Here is a tiny trained network, its code and every weight. The questions are about switching its units off for an input and a class, where a switched-off unit gives its printed mean instead of its output.

import numpy as np


def w(rows, s, z=0):
    codes = np.array(rows[::2]) - 128.0
    scale = np.full(codes.shape[1], s)
    scale[-1] = z or s
    return codes * scale


def f(y):
    return y / 2 * (1 + np.tanh(0.7978845608 * (y + 0.044715 * y**3)))


def log_softmax(a):
    a = a - a.max(-1, keepdims=True)
    return a - np.log(np.exp(a).sum(-1, keepdims=True))


def net(x, mask):
    res = np.array(x, float).reshape(1, 8) / 4 @ E
    y = f(res @ A[0][:, :-1].T + A[0][:, -1])
    res = res + np.where(mask, y, B[0][:, -1]) @ B[0][:, :-1]
    return log_softmax(res[-1] @ U[:, :-1].T + U[:, -1])


A, B = {}, {}
E = w([
[99,255,143,76,176,100,112],'x0',
[65,70,43,75,252,116,138],'x1',
[120,165,128,102,87,232,110],'x2',
[149,147,65,208,150,164,195],'x3',
[184,111,44,68,37,59,190],'x4',
[81,170,149,41,65,147,112],'x5',
[69,119,132,204,101,146,210],'x6',
[130,132,66,122,169,180,57],'x7',
],0.0088)
A[0] = w([
[157,72,120,94,128,118,116,81],'n0',
[50,145,136,91,209,156,56,194],'n1',
[107,156,151,127,75,141,146,86],'n2',
[84,126,68,135,159,105,172,156],'n3',
[47,104,88,128,162,80,180,144],'n4',
[129,172,182,104,8,128,118,240],'n5',
[141,85,119,110,110,91,127,101],'n6',
[178,139,91,162,69,105,195,197],'n7',
[107,160,155,91,93,102,134,197],'n8',
[111,120,152,142,75,184,115,249],'n9',
[91,104,109,141,66,202,152,59],'n10',
[74,131,157,97,139,146,131,211],'n11',
[169,162,86,126,126,167,108,177],'n12',
[106,155,150,136,172,128,115,255],'n13',
[123,143,161,139,149,128,154,85],'n14',
[141,117,134,146,97,164,97,195],'n15',
[160,124,136,184,126,162,92,175],'n16',
[114,90,129,80,141,133,91,135],'n17',
[159,138,145,166,96,95,159,130],'n18',
],0.014,0.0033)
B[0] = w([
[162,111,89,114,133,95,85,165],'n0',
[51,194,201,74,68,85,58,247],'n1',
[71,101,119,55,65,177,70,172],'n2',
[116,193,101,202,43,196,133,207],'n3',
[99,153,56,213,28,162,136,216],'n4',
[16,152,170,186,19,98,113,254],'n5',
[174,112,90,151,133,114,85,164],'n6',
[78,142,151,183,121,115,84,232],'n7',
[86,93,127,155,113,71,104,184],'n8',
[113,118,97,190,106,120,182,196],'n9',
[131,90,106,168,122,198,159,186],'n10',
[44,158,103,126,150,113,115,172],'n11',
[153,171,55,144,1,137,133,174],'n12',
[89,131,219,173,100,114,123,187],'n13',
[163,98,164,129,215,163,133,146],'n14',
[54,99,140,153,135,148,163,168],'n15',
[30,108,165,156,132,97,165,183],'n16',
[159,79,180,125,114,89,107,168],'n17',
[116,141,199,168,196,93,123,183],'n18',
],0.0074,0.014)
U = w([
[226,171,50,112,91,97,60,105],'0',
[219,21,112,83,161,79,101,57],'1',
[100,116,55,177,87,171,255,193],'2',
[25,169,198,141,81,89,95,201],'3',
[147,186,162,17,119,145,105,2],'4',
[120,161,167,47,171,138,209,22],'5',
[177,107,194,191,251,99,239,64],'6',
],0.0085,0.0029)

Each question gives the input, the list of numbers given to net, and the class t.
The units are the neurons (one row each of A and B). Each row of codes is followed by its name. A weight is (code - 128) times the scale printed after its matrix; where a second scale follows, it is the last column's (A, B and U).
mask holds one flag per neuron, in row order. A switched-off neuron (its flag False) gives its mean, the last column of its row in B, instead of its output. The means were averaged over made-up inputs and are rounded, as every weight is.
A unit's drop is (log p(t) with every unit on - log p(t) with that unit switched off) / (log p(t) with every unit on - log p(t) with every unit switched off).
The circuit of an input: a set's keep is (log p(t) with only the set's units on - log p(t) with every unit switched off) / (log p(t) with every unit on - log p(t) with every unit switched off). Starting from the 12 units with the biggest drops (on a tie, the unit counted first), units are removed one at a time, each time the one whose removal leaves the highest keep (on an exact tie, the one counted first), for as long as the keep stays at least 0.8.
units of the circuit, in order: the units of the circuit, biggest drop first
most important unit: the unit with the biggest drop
top k neurons: the k neurons with the biggest drops, biggest first
drop of u: that unit's drop, to one decimal
input [8,5,3,6,4,6,6,6], class 2: units of the circuit, in order	n5, n4
input [-7,-6,8,-1,-1,-4,8,4], class 2: most important unit	n10
input [-5,4,-3,-1,-7,-8,7,-1], class 2: units of the circuit, in order	n4, n5
input [2,4,2,-7,5,-1,-4,8], class 4: units of the circuit, in order	n5, n4, n7
input [-8,-1,-4,-2,7,-4,1,-3], class 1: units of the circuit, in order	n5, n6, n0
input [2,1,6,-7,1,-5,-8,6], class 4: top 3 neurons	n5, n7, n4
input [-4,3,-6,-2,4,6,8,-4], class 2: top 2 neurons	n1, n4
input [-3,6,-8,-8,3,-3,5,1], class 2: units of the circuit, in order	n4, n1
input [2,0,-8,-3,-1,-5,4,2], class 2: top 3 neurons	n1, n5, n4
input [6,-6,-8,8,-4,-6,5,6], class 6: top 2 neurons	n1, n5
input [-2,-5,6,5,6,-4,-1,2], class 2: top 3 neurons	n1, n10, n12
input [1,0,2,2,1,5,8,2], class 2: top 2 neurons	n1, n10
input [-6,-3,-6,-2,-1,-3,8,5], class 6: drop of n1	0.2
input [-6,-4,1,3,1,-6,-5,6], class 2: units of the circuit, in order	n1
input [-8,5,7,3,-2,-7,-6,-4], class 1: drop of n5	0.3
input [1,8,2,0,7,-5,-5,-8], class 0: drop of n5	0.1
